Below are the code and all the weights of a small trained network. Each question names an input and a target symbol and asks about switching units off, where a switched-off unit gives its printed mean instead of its output.

import numpy as np


def w(rows, s, z=0):
    codes = np.array(rows[::2]) - 128.0
    scale = np.full(codes.shape[1], s)
    scale[-1] = z or s
    return codes * scale


def f(y):
    return y / 2 * (1 + np.tanh(0.7978845608 * (y + 0.044715 * y**3)))


def softmax(a):
    e = np.exp(a - a.max(-1, keepdims=True))
    return e / e.sum(-1, keepdims=True)


def log_softmax(a):
    a = a - a.max(-1, keepdims=True)
    return a - np.log(np.exp(a).sum(-1, keepdims=True))


def net(x, mask):
    ids = ['γδθλμπψ'.index(c) for c in x.split()]
    T = len(ids)
    res = E[ids] + P[:T]
    u = 0
    for l in range(2):
        r = res
        for j in range(2):
            rows = slice(3 * j, 3 * j + 3)
            q, k, v = (r @ M[l][rows].T for M in (Q, K, V))
            z = softmax(np.where(np.tri(T) > 0, q @ k.T / 3**0.5, -1e9)) @ v
            o = O[l][rows]
            res = res + np.where(mask[u + j], z, o[:, -1]) @ o[:, :-1]
        u += 2
        y = f(res @ A[l][:, :-1].T + A[l][:, -1])
        res = res + np.where(mask[u : u + 8], y, B[l][:, -1]) @ B[l][:, :-1]
        u += 8
    return log_softmax(res[-1] @ U[:, :-1].T + U[:, -1])


Q, K, V, O, A, B = {}, {}, {}, {}, {}, {}
E = w([
[176,6,216],'γ',
[105,117,103],'δ',
[22,165,246],'θ',
[17,233,46],'λ',
[73,104,122],'μ',
[195,153,55],'π',
[126,191,234],'ψ',
],0.016)
P = w([
[17,2,58],'0',
[98,80,72],'1',
[93,95,89],'2',
[87,96,108],'3',
[175,134,86],'4',
[188,140,93],'5',
[193,128,105],'6',
],0.007)
Q[0] = w([
[229,237,3],'0.h0',
[201,173,119],'0.h0',
[64,174,139],'0.h0',
[138,70,149],'0.h1',
[40,179,249],'0.h1',
[55,72,128],'0.h1',
],0.0068)
K[0] = w([
[60,123,142],'0.h0',
[227,178,103],'0.h0',
[149,142,2],'0.h0',
[246,181,108],'0.h1',
[112,59,43],'0.h1',
[167,254,70],'0.h1',
],0.0089)
V[0] = w([
[169,79,156],'0.h0',
[79,197,100],'0.h0',
[148,171,174],'0.h0',
[75,53,144],'0.h1',
[194,120,246],'0.h1',
[152,164,162],'0.h1',
],0.011)
O[0] = w([
[172,193,149,125],'0.h0',
[173,48,168,118],'0.h0',
[49,53,5,45],'0.h0',
[30,76,183,218],'0.h1',
[107,120,138,2],'0.h1',
[83,255,103,56],'0.h1',
],0.0064,0.0055)
A[0] = w([
[78,167,145,42],'0.n0',
[122,217,196,2],'0.n1',
[57,177,90,208],'0.n2',
[70,107,190,39],'0.n3',
[157,89,143,123],'0.n4',
[152,50,203,84],'0.n5',
[246,168,211,139],'0.n6',
[133,230,115,222],'0.n7',
],0.011,0.0054)
B[0] = w([
[213,108,189,123],'0.n0',
[129,89,237,146],'0.n1',
[88,230,105,185],'0.n2',
[110,50,107,198],'0.n3',
[145,146,123,165],'0.n4',
[197,1,168,239],'0.n5',
[63,142,109,254],'0.n6',
[29,58,228,188],'0.n7',
],0.0065,0.0046)
Q[1] = w([
[183,181,96],'1.h0',
[14,99,44],'1.h0',
[82,1,90],'1.h0',
[240,207,214],'1.h1',
[81,217,165],'1.h1',
[135,116,39],'1.h1',
],0.0077)
K[1] = w([
[36,133,125],'1.h0',
[165,125,109],'1.h0',
[168,173,113],'1.h0',
[176,85,11],'1.h1',
[63,138,101],'1.h1',
[83,187,159],'1.h1',
],0.011)
V[1] = w([
[168,115,170],'1.h0',
[172,172,127],'1.h0',
[41,147,144],'1.h0',
[5,55,108],'1.h1',
[186,128,151],'1.h1',
[143,182,134],'1.h1',
],0.018)
O[1] = w([
[165,43,233,153],'1.h0',
[129,26,2,73],'1.h0',
[30,135,230,109],'1.h0',
[186,205,41,252],'1.h1',
[169,4,128,127],'1.h1',
[59,81,168,51],'1.h1',
],0.0058,0.019)
A[1] = w([
[58,132,115,164],'1.n0',
[81,31,53,175],'1.n1',
[93,50,145,128],'1.n2',
[157,116,160,48],'1.n3',
[67,248,60,90],'1.n4',
[184,174,97,2],'1.n5',
[144,159,207,233],'1.n6',
[53,121,185,129],'1.n7',
],0.013,0.0063)
B[1] = w([
[218,90,153,137],'1.n0',
[132,132,38,156],'1.n1',
[179,252,249,144],'1.n2',
[153,76,120,144],'1.n3',
[95,45,143,251],'1.n4',
[88,144,254,198],'1.n5',
[72,147,31,205],'1.n6',
[74,61,208,145],'1.n7',
],0.008,0.017)
U = w([
[90,197,126,143],'γ',
[185,180,158,127],'δ',
[153,100,255,2],'θ',
[223,30,197,72],'λ',
[172,227,170,135],'μ',
[138,117,57,253],'π',
[74,48,141,132],'ψ',
],0.008,0.0062)

Each question gives the input, a string of symbols that net reads in full, and the target symbol t.
The units are the heads (3 rows each of Q, K, V and O) and the neurons (one row each of A and B). Each row of codes is followed by its name. A weight is (code - 128) times the scale printed after its matrix; where a second scale follows, it is the last column's (O, A, B and U).
mask holds one flag per unit, layer by layer, with each layer's heads first. A switched-off unit (its flag False) gives its mean, the last column of its rows in O or B, instead of its output. The means were averaged over made-up inputs and are rounded, as every weight is.
A unit's drop is (log p(t) with every unit on - log p(t) with that unit switched off) / (log p(t) with every unit on - log p(t) with every unit switched off).
The circuit of an input: a set's keep is (log p(t) with only the set's units on - log p(t) with every unit switched off) / (log p(t) with every unit on - log p(t) with every unit switched off). Starting from the 12 units with the biggest drops (on a tie, the unit counted first), units are removed one at a time, each time the one whose removal leaves the highest keep (on an exact tie, the one counted first), for as long as the keep stays at least 0.8.
circuit, biggest first: the units of the circuit, biggest drop first
unit that matters most: the unit with the biggest drop
top k neurons: the k neurons with the biggest drops, biggest first
k most important neurons of layer l: the k neurons of layer l with the biggest drops, biggest first
heads that matter: for each layer, one digit per head in row order, 1 if its drop is at least 0.15 and else 0, layers parted by /
input θ δ λ θ γ λ, target θ: unit that matters most -> 1.n4
input μ π δ, target μ: heads that matter -> 11 / 00
input π λ λ ψ π θ, target θ: circuit, biggest first -> 1.h1, 0.n1
input ψ μ π ψ, target ψ: top 3 neurons -> 1.n7, 1.n6, 1.n2
input π μ μ δ γ θ ψ, target θ: top 4 neurons -> 0.n1, 1.n2, 1.n7, 0.n7
input μ λ π μ μ, target λ: circuit, biggest first -> 0.h0, 1.n6, 1.h0
input θ π δ, target θ: 3 most important neurons of layer 1 -> 1.n5, 1.n4, 1.n6
input λ π μ γ ψ π θ, target λ: heads that matter -> 00 / 11
input λ π θ ψ, target λ: circuit, biggest first -> 0.h0, 0.n5, 1.h1
input θ π ψ, target γ: circuit, biggest first -> 1.n6, 1.h0
input μ γ δ, target μ: circuit, biggest first -> 0.h1, 1.h1, 1.n5
input μ μ π π, target μ: circuit, biggest first -> 0.h1, 1.n4, 0.h0, 1.h0
input δ π δ π π θ, target π: heads that matter -> 01 / 10
input π θ γ π π ψ, target θ: circuit, biggest first -> 1.h1
input μ μ π, target μ: heads that matter -> 11 / 10
input π π ψ π θ, target θ: heads that matter -> 00 / 01
input δ π γ θ ψ, target π: 2 most important neurons of layer 0 -> 0.n6, 0.n5
input π μ μ, target π: circuit, biggest first -> 1.h0, 0.h1, 1.n5
input ψ δ γ ψ θ π δ, target ψ: 3 most important neurons of layer 0 -> 0.n5, 0.n2, 0.n3
input ψ π θ π ψ, target ψ: unit that matters most -> 1.n6
input γ μ π θ, target μ: circuit, biggest first -> 1.h1, 0.h1
input π π π π μ λ, target ψ: circuit, biggest first -> 1.n4, 0.n2
input ψ π π π θ, target ψ: circuit, biggest first -> 1.n6, 1.h1
input λ ψ μ μ, target λ: circuit, biggest first -> 0.h0, 0.n5, 0.h1, 1.h0
input ψ γ π, target ψ: heads that matter -> 11 / 01
input π π μ, target π: 2 most important neurons of layer 1 -> 1.n5, 1.n1
input θ θ μ, target θ: heads that matter -> 11 / 01
input π γ γ λ, target ψ: circuit, biggest first -> 1.n4
input γ γ π δ π, target γ: heads that matter -> 11 / 10
